Below are the code and all the weights of a small trained network. Each question names an input and a target symbol and asks about switching units off, where a switched-off unit gives its printed mean instead of its output.

import numpy as np


def w(rows, s, z=0):
    codes = np.array(rows[::2]) - 128.0
    scale = np.full(codes.shape[1], s)
    scale[-1] = z or s
    return codes * scale


def f(y):
    return y / 2 * (1 + np.tanh(0.7978845608 * (y + 0.044715 * y**3)))


def softmax(a):
    e = np.exp(a - a.max(-1, keepdims=True))
    return e / e.sum(-1, keepdims=True)


def log_softmax(a):
    a = a - a.max(-1, keepdims=True)
    return a - np.log(np.exp(a).sum(-1, keepdims=True))


def net(x, mask):
    ids = ['αβγζημξπτφ'.index(c) for c in x.split()]
    T = len(ids)
    res = E[ids] + P[:T]
    u = 0
    for l in range(2):
        q, k, v = (res @ M[l].T for M in (Q, K, V))
        z = softmax(np.where(np.tri(T) > 0, q @ k.T / 4**0.5, -1e9)) @ v
        res = res + np.where(mask[u], z, O[l][:, -1]) @ O[l][:, :-1]
        u += 1
        y = f(res @ A[l][:, :-1].T + A[l][:, -1])
        res = res + np.where(mask[u : u + 16], y, B[l][:, -1]) @ B[l][:, :-1]
        u += 16
    return log_softmax(res[-1] @ U[:, :-1].T + U[:, -1])


Q, K, V, O, A, B = {}, {}, {}, {}, {}, {}
E = w([
[52,135,111,136,90],'α',
[38,99,204,94,136],'β',
[135,170,234,122,226],'γ',
[174,178,231,195,93],'ζ',
[66,148,234,135,132],'η',
[98,86,90,86,40],'μ',
[41,49,145,183,190],'ξ',
[167,4,216,79,159],'π',
[220,83,97,115,52],'τ',
[244,64,183,224,119],'φ',
],0.014)
P = w([
[145,233,33,122,158],'0',
[95,131,238,75,73],'1',
[100,114,225,102,78],'2',
[105,93,199,130,68],'3',
[92,70,183,151,74],'4',
[97,45,160,170,75],'5',
[80,21,117,186,85],'6',
[80,2,112,199,82],'7',
[89,2,97,238,109],'8',
],0.0066)
Q[0] = w([
[70,165,195,183,61],'L0H1',
[72,76,112,90,101],'L0H1',
[37,165,79,172,128],'L0H1',
[87,175,40,113,253],'L0H1',
],0.0077)
K[0] = w([
[112,47,76,84,177],'L0H1',
[146,146,60,98,98],'L0H1',
[75,158,122,35,179],'L0H1',
[120,255,175,110,183],'L0H1',
],0.0087)
V[0] = w([
[46,97,69,118,254],'L0H1',
[172,106,131,193,137],'L0H1',
[38,167,166,138,82],'L0H1',
[143,19,162,34,9],'L0H1',
],0.0044)
O[0] = w([
[197,123,1,160,221,97],'L0H1',
[159,100,147,104,110,122],'L0H1',
[81,141,41,152,95,186],'L0H1',
[103,48,153,9,132,253],'L0H1',
],0.0065,0.0038)
A[0] = w([
[84,176,185,129,186,105],'L0N1',
[114,91,93,185,112,119],'L0N2',
[153,199,94,198,162,102],'L0N3',
[252,172,104,91,163,135],'L0N4',
[105,112,124,153,124,100],'L0N5',
[130,123,107,27,169,54],'L0N6',
[33,164,177,162,189,154],'L0N7',
[117,86,83,155,109,113],'L0N8',
[190,168,197,92,213,98],'L0N9',
[187,154,102,141,191,63],'L0N10',
[111,185,17,129,49,56],'L0N11',
[70,130,165,144,161,101],'L0N12',
[128,123,62,112,183,2],'L0N13',
[240,112,139,65,93,47],'L0N14',
[89,112,132,152,156,81],'L0N15',
[162,102,174,92,82,95],'L0N16',
],0.011,0.0078)
B[0] = w([
[110,142,71,112,90,158],'L0N1',
[174,147,185,64,111,177],'L0N2',
[114,137,184,212,186,136],'L0N3',
[1,79,143,152,96,126],'L0N4',
[133,145,146,109,105,144],'L0N5',
[108,107,118,236,148,120],'L0N6',
[143,172,71,90,70,255],'L0N7',
[123,129,141,83,115,172],'L0N8',
[16,72,137,119,72,146],'L0N9',
[114,117,180,141,136,124],'L0N10',
[34,104,155,122,209,145],'L0N11',
[103,148,146,112,66,180],'L0N12',
[188,106,130,152,166,118],'L0N13',
[86,154,99,151,67,159],'L0N14',
[96,141,154,105,79,145],'L0N15',
[75,137,90,142,165,203],'L0N16',
],0.0085,0.0069)
Q[1] = w([
[129,110,249,151,160],'L1H1',
[107,93,111,104,85],'L1H1',
[134,141,17,97,130],'L1H1',
[161,119,193,189,209],'L1H1',
],0.021)
K[1] = w([
[199,72,134,75,88],'L1H1',
[149,107,59,211,132],'L1H1',
[19,251,118,168,164],'L1H1',
[183,109,208,64,76],'L1H1',
],0.015)
V[1] = w([
[2,145,150,140,115],'L1H1',
[144,106,155,205,44],'L1H1',
[74,47,146,198,213],'L1H1',
[114,31,99,28,80],'L1H1',
],0.012)
O[1] = w([
[241,125,99,148,144,253],'L1H1',
[88,77,139,226,5,142],'L1H1',
[177,95,240,91,117,181],'L1H1',
[171,64,73,61,87,67],'L1H1',
],0.011,0.016)
A[1] = w([
[148,142,159,52,217,127],'L1N1',
[143,97,201,71,171,93],'L1N2',
[125,195,132,144,153,3],'L1N3',
[49,146,82,148,99,163],'L1N4',
[108,133,118,46,136,104],'L1N5',
[130,166,181,98,103,79],'L1N6',
[171,128,110,113,238,152],'L1N7',
[115,122,108,95,179,2],'L1N8',
[62,93,32,110,105,53],'L1N9',
[150,171,165,218,135,44],'L1N10',
[60,142,154,74,90,205],'L1N11',
[96,163,48,115,171,136],'L1N12',
[145,146,124,57,58,35],'L1N13',
[181,123,44,145,83,230],'L1N14',
[153,142,2,67,124,55],'L1N15',
[187,197,112,134,127,34],'L1N16',
],0.0097,0.0059)
B[1] = w([
[126,148,133,141,83,245],'L1N1',
[129,138,69,157,119,252],'L1N2',
[119,81,124,120,97,161],'L1N3',
[208,50,94,146,135,214],'L1N4',
[158,113,176,146,150,166],'L1N5',
[104,120,84,134,147,184],'L1N6',
[119,152,136,119,70,214],'L1N7',
[128,81,150,155,120,134],'L1N8',
[153,246,90,64,82,179],'L1N9',
[130,112,107,91,157,254],'L1N10',
[153,138,132,148,157,179],'L1N11',
[192,117,101,90,149,164],'L1N12',
[111,64,112,126,120,192],'L1N13',
[51,131,149,147,194,244],'L1N14',
[100,121,211,121,140,220],'L1N15',
[143,94,147,134,104,174],'L1N16',
],0.011,0.013)
U = w([
[162,158,151,76,58,142],'α',
[148,119,142,7,196,137],'β',
[196,92,186,107,200,83],'γ',
[110,81,96,189,137,136],'ζ',
[138,102,51,100,170,154],'η',
[109,79,254,3,144,94],'μ',
[74,140,192,132,218,254],'ξ',
[153,32,109,56,121,76],'π',
[13,104,81,42,52,157],'τ',
[76,75,222,135,38,14],'φ',
],0.0053,0.0073)

Each question gives the input, a string of symbols that net reads in full, and the target symbol t.
The units are the heads (4 rows each of Q, K, V and O) and the neurons (one row each of A and B). Each row of codes is followed by its name. A weight is (code - 128) times the scale printed after its matrix; where a second scale follows, it is the last column's (O, A, B and U).
mask holds one flag per unit, layer by layer, with each layer's heads first. A switched-off unit (its flag False) gives its mean, the last column of its rows in O or B, instead of its output. The means were averaged over made-up inputs and are rounded, as every weight is.
A unit's drop is (log p(t) with every unit on - log p(t) with that unit switched off) / (log p(t) with every unit on - log p(t) with every unit switched off).
The circuit of an input: a set's keep is (log p(t) with only the set's units on - log p(t) with every unit switched off) / (log p(t) with every unit on - log p(t) with every unit switched off). Starting from the 12 units with the biggest drops (on a tie, the unit counted first), units are removed one at a time, each time the one whose removal leaves the highest keep (on an exact tie, the one counted first), for as long as the keep stays at least 0.8.
units of the circuit, in order: the units of the circuit, biggest drop first
most important unit: the unit with the biggest drop
k most important neurons: the k neurons with the biggest drops, biggest first
k most important neurons of layer l: the k neurons of layer l with the biggest drops, biggest first
input π φ ζ φ ξ α τ, target π: most important unit	L1H1
input τ α γ α η α μ, target τ: 2 most important neurons	[L1N9 L0N4]
input γ φ τ ζ μ τ α τ, target γ: units of the circuit, in order	[L0H1 L1H1 L0N3 L0N9]
input γ ξ α τ, target γ: 2 most important neurons	[L0N3 L0N9]
input α α π η α ζ μ μ, target α: 4 most important neurons	[L0N11 L1N7 L1N1 L0N3]
input β φ η φ ξ φ π, target φ: units of the circuit, in order	[L1H1 L0N7 L1N10]
input ξ ζ μ μ ξ α α ξ ξ, target ξ: units of the circuit, in order	[L0H1 L1H1 L0N3]
input τ α μ ζ μ α φ α, target τ: 2 most important neurons	[L1N9 L0N4]
input μ ζ μ, target μ: units of the circuit, in order	[L1H1 L1N15 L0N11]
input ζ μ β φ η α, target ζ: units of the circuit, in order	[L1H1 L0H1 L1N4 L0N3]
input η φ ζ ζ η ξ ξ γ α, target η: 2 most important neurons	[L0N7 L1N4]
input β ζ ξ π, target π: 2 most important neurons of layer 0	[L0N7 L0N9]
input ξ α τ τ μ τ β π, target τ: 2 most important neurons	[L1N9 L0N11]
input γ α ζ, target ζ: units of the circuit, in order	[L1H1]
input ζ τ α α ξ ζ φ ξ, target ζ: 2 most important neurons	[L0N7 L0N3]
input β ξ ζ μ α, target β: 2 most important neurons	[L1N12 L1N9]
input α μ β ζ π α α γ, target α: 2 most important neurons of layer 0	[L0N11 L0N3]
input π η α η τ ζ β η ξ, target π: 2 most important neurons of layer 0	[L0N6 L0N7]
input μ μ β ζ η τ τ α β, target μ: 2 most important neurons of layer 0	[L0N7 L0N11]
input α η α β γ ξ τ τ ζ, target τ: units of the circuit, in order	[L1H1]
input α ξ μ φ ξ ξ, target α: 2 most important neurons of layer 0	[L0N11 L0N7]
input α μ μ α μ, target α: 3 most important neurons of layer 1	[L1N7 L1N1 L1N14]
